Below is a small trained network, with its code and all its weights. Each question gives an input and a target symbol and asks what happens when units are switched off, that is, made to give their printed mean instead of their output.

import numpy as np


def w(rows, s, z=0):
    codes = np.array(rows[::2]) - 128.0
    scale = np.full(codes.shape[1], s)
    scale[-1] = z or s
    return codes * scale


def f(y):
    return y / 2 * (1 + np.tanh(0.7978845608 * (y + 0.044715 * y**3)))


def softmax(a):
    e = np.exp(a - a.max(-1, keepdims=True))
    return e / e.sum(-1, keepdims=True)


def log_softmax(a):
    a = a - a.max(-1, keepdims=True)
    return a - np.log(np.exp(a).sum(-1, keepdims=True))


def net(x, mask):
    ids = ['ΔΛΣμπτψ'.index(c) for c in x.split()]
    T = len(ids)
    res = E[ids] + P[:T]
    u = 0
    for l in range(2):
        q, k, v = (res @ M[l].T for M in (Q, K, V))
        z = softmax(np.where(np.tri(T) > 0, q @ k.T / 2**0.5, -1e9)) @ v
        res = res + np.where(mask[u], z, O[l][:, -1]) @ O[l][:, :-1]
        u += 1
        y = f(res @ A[l][:, :-1].T + A[l][:, -1])
        res = res + np.where(mask[u : u + 4], y, B[l][:, -1]) @ B[l][:, :-1]
        u += 4
    return log_softmax(res[-1] @ U[:, :-1].T + U[:, -1])


Q, K, V, O, A, B = {}, {}, {}, {}, {}, {}
E = w([
[93,89,170,176,150,117],'Δ',
[150,172,89,129,146,180],'Λ',
[101,171,61,225,251,101],'Σ',
[51,134,170,220,114,143],'μ',
[69,207,90,161,131,59],'π',
[220,165,121,108,89,147],'τ',
[194,80,157,194,100,44],'ψ',
],0.019)
P = w([
[145,113,253,126,199,159],'0',
[157,240,198,230,95,143],'1',
[159,217,226,252,99,133],'2',
[148,179,246,206,120,137],'3',
[141,49,159,110,161,103],'4',
[108,19,220,106,184,124],'5',
[156,106,155,136,140,141],'6',
[162,172,136,125,163,138],'7',
[190,145,164,224,154,130],'8',
],0.0059)
Q[0] = w([
[101,149,163,208,175,254],'L0H0',
[82,60,86,93,154,161],'L0H0',
],0.0096)
K[0] = w([
[148,90,129,188,213,204],'L0H0',
[157,194,31,253,51,148],'L0H0',
],0.0059)
V[0] = w([
[255,244,135,176,170,35],'L0H0',
[155,179,179,125,39,175],'L0H0',
],0.0067)
O[0] = w([
[143,219,254,142,227,245,253],'L0H0',
[83,52,15,221,134,254,123],'L0H0',
],0.0079,0.0076)
A[0] = w([
[137,221,145,139,86,132,250],'L0N0',
[132,118,221,112,129,139,6],'L0N1',
[79,218,1,66,73,22,80],'L0N2',
[173,145,62,228,144,134,115],'L0N3',
],0.0058,0.0015)
B[0] = w([
[81,57,172,106,165,86,253],'L0N0',
[252,125,102,255,126,91,213],'L0N1',
[186,105,142,111,86,167,130],'L0N2',
[112,140,159,177,117,129,202],'L0N3',
],0.011,0.0047)
Q[1] = w([
[142,212,254,149,188,112],'L1H0',
[188,227,147,146,177,128],'L1H0',
],0.0084)
K[1] = w([
[189,105,19,157,253,95],'L1H0',
[62,145,133,134,136,108],'L1H0',
],0.008)
V[1] = w([
[254,105,89,114,85,197],'L1H0',
[176,47,135,182,34,137],'L1H0',
],0.0073)
O[1] = w([
[169,51,249,194,65,208,2],'L1H0',
[63,255,167,169,74,153,48],'L1H0',
],0.0081,0.0083)
A[1] = w([
[156,152,148,132,138,131,172],'L1N0',
[17,78,113,146,70,183,124],'L1N1',
[93,11,64,180,146,98,5],'L1N2',
[111,151,167,124,188,107,81],'L1N3',
],0.011,0.0029)
B[1] = w([
[119,88,2,113,90,115,188],'L1N0',
[170,126,57,148,68,105,152],'L1N1',
[105,155,118,107,83,180,184],'L1N2',
[194,77,117,62,38,158,249],'L1N3',
],0.0091,0.011)
U = w([
[98,209,229,96,128,14,218],'Δ',
[43,24,187,203,249,82,254],'Λ',
[232,179,231,172,164,2,10],'Σ',
[110,189,50,191,93,95,114],'μ',
[124,69,85,147,146,53,113],'π',
[126,188,116,205,248,194,103],'τ',
[231,222,149,105,52,164,130],'ψ',
],0.0061,0.005)

Each question gives the input, a string of symbols that net reads in full, and the target symbol t.
The units are the heads (2 rows each of Q, K, V and O) and the neurons (one row each of A and B). Each row of codes is followed by its name. A weight is (code - 128) times the scale printed after its matrix; where a second scale follows, it is the last column's (O, A, B and U).
mask holds one flag per unit, layer by layer, with each layer's heads first. A switched-off unit (its flag False) gives its mean, the last column of its rows in O or B, instead of its output. The means were averaged over made-up inputs and are rounded, as every weight is.
A unit's drop is (log p(t) with every unit on - log p(t) with that unit switched off) / (log p(t) with every unit on - log p(t) with every unit switched off).
The circuit of an input: a set's keep is (log p(t) with only the set's units on - log p(t) with every unit switched off) / (log p(t) with every unit on - log p(t) with every unit switched off). Starting from all 10 units, units are removed one at a time, each time the one whose removal leaves the highest keep (on an exact tie, the one counted first), for as long as the keep stays at least 0.8.
units of the circuit, in order: the units of the circuit, biggest drop first
k most important neurons: the k neurons with the biggest drops, biggest first
k most important neurons of layer l: the k neurons of layer l with the biggest drops, biggest first
drop of u: that unit's drop, to one decimal
input Σ ψ Δ, target Σ: units of the circuit, in order => [L0H0]
input Δ ψ ψ, target Δ: units of the circuit, in order => [L0H0; L1H0; L1N3]
input ψ Σ ψ ψ, target π: 2 most important neurons => [L0N0; L1N0]
input Σ μ μ, target Σ: units of the circuit, in order => [L0H0; L0N1]
input ψ μ ψ π Σ τ, target π: units of the circuit, in order => [L1H0; L0N1]
input π ψ π Λ Σ ψ ψ μ, target π: units of the circuit, in order => [L1H0; L0N1]
input Σ ψ Δ ψ Λ μ, target π: 2 most important neurons of layer 1 => [L1N3; L1N2]
input Σ Δ Λ, target π: 2 most important neurons => [L0N0; L1N3]
input μ ψ π ψ τ ψ μ, target μ: 2 most important neurons => [L1N1; L1N3]
input Σ Δ ψ ψ Σ Δ, target π: units of the circuit, in order => [L1H0; L0H0; L1N3]
input Δ π Λ ψ Λ μ ψ τ Σ, target π: units of the circuit, in order => [L1N3; L1H0]
input Λ ψ Λ π, target Λ: 3 most important neurons => [L0N0; L1N2; L1N1]
input ψ ψ Λ π, target ψ: 2 most important neurons => [L1N3; L0N1]
input Σ π Λ Λ Δ Σ π, target π: units of the circuit, in order => [L1H0]
input Σ ψ Λ, target Σ: 2 most important neurons of layer 0 => [L0N1; L0N0]
input Σ μ ψ, target π: 2 most important neurons of layer 1 => [L1N0; L1N2]
input Λ μ ψ μ ψ μ, target μ: 2 most important neurons of layer 1 => [L1N1; L1N3]
input Λ μ Λ, target Λ: 2 most important neurons of layer 1 => [L1N3; L1N2]
input π μ ψ π Σ ψ π, target π: drop of L0H0 => 0.2
input Σ Λ τ, target Σ: drop of L0H0 => 0.4
input Λ μ π, target Λ: drop of L0N0 => 0.2
input μ Σ Δ, target π: most important neuron => [L0N1]
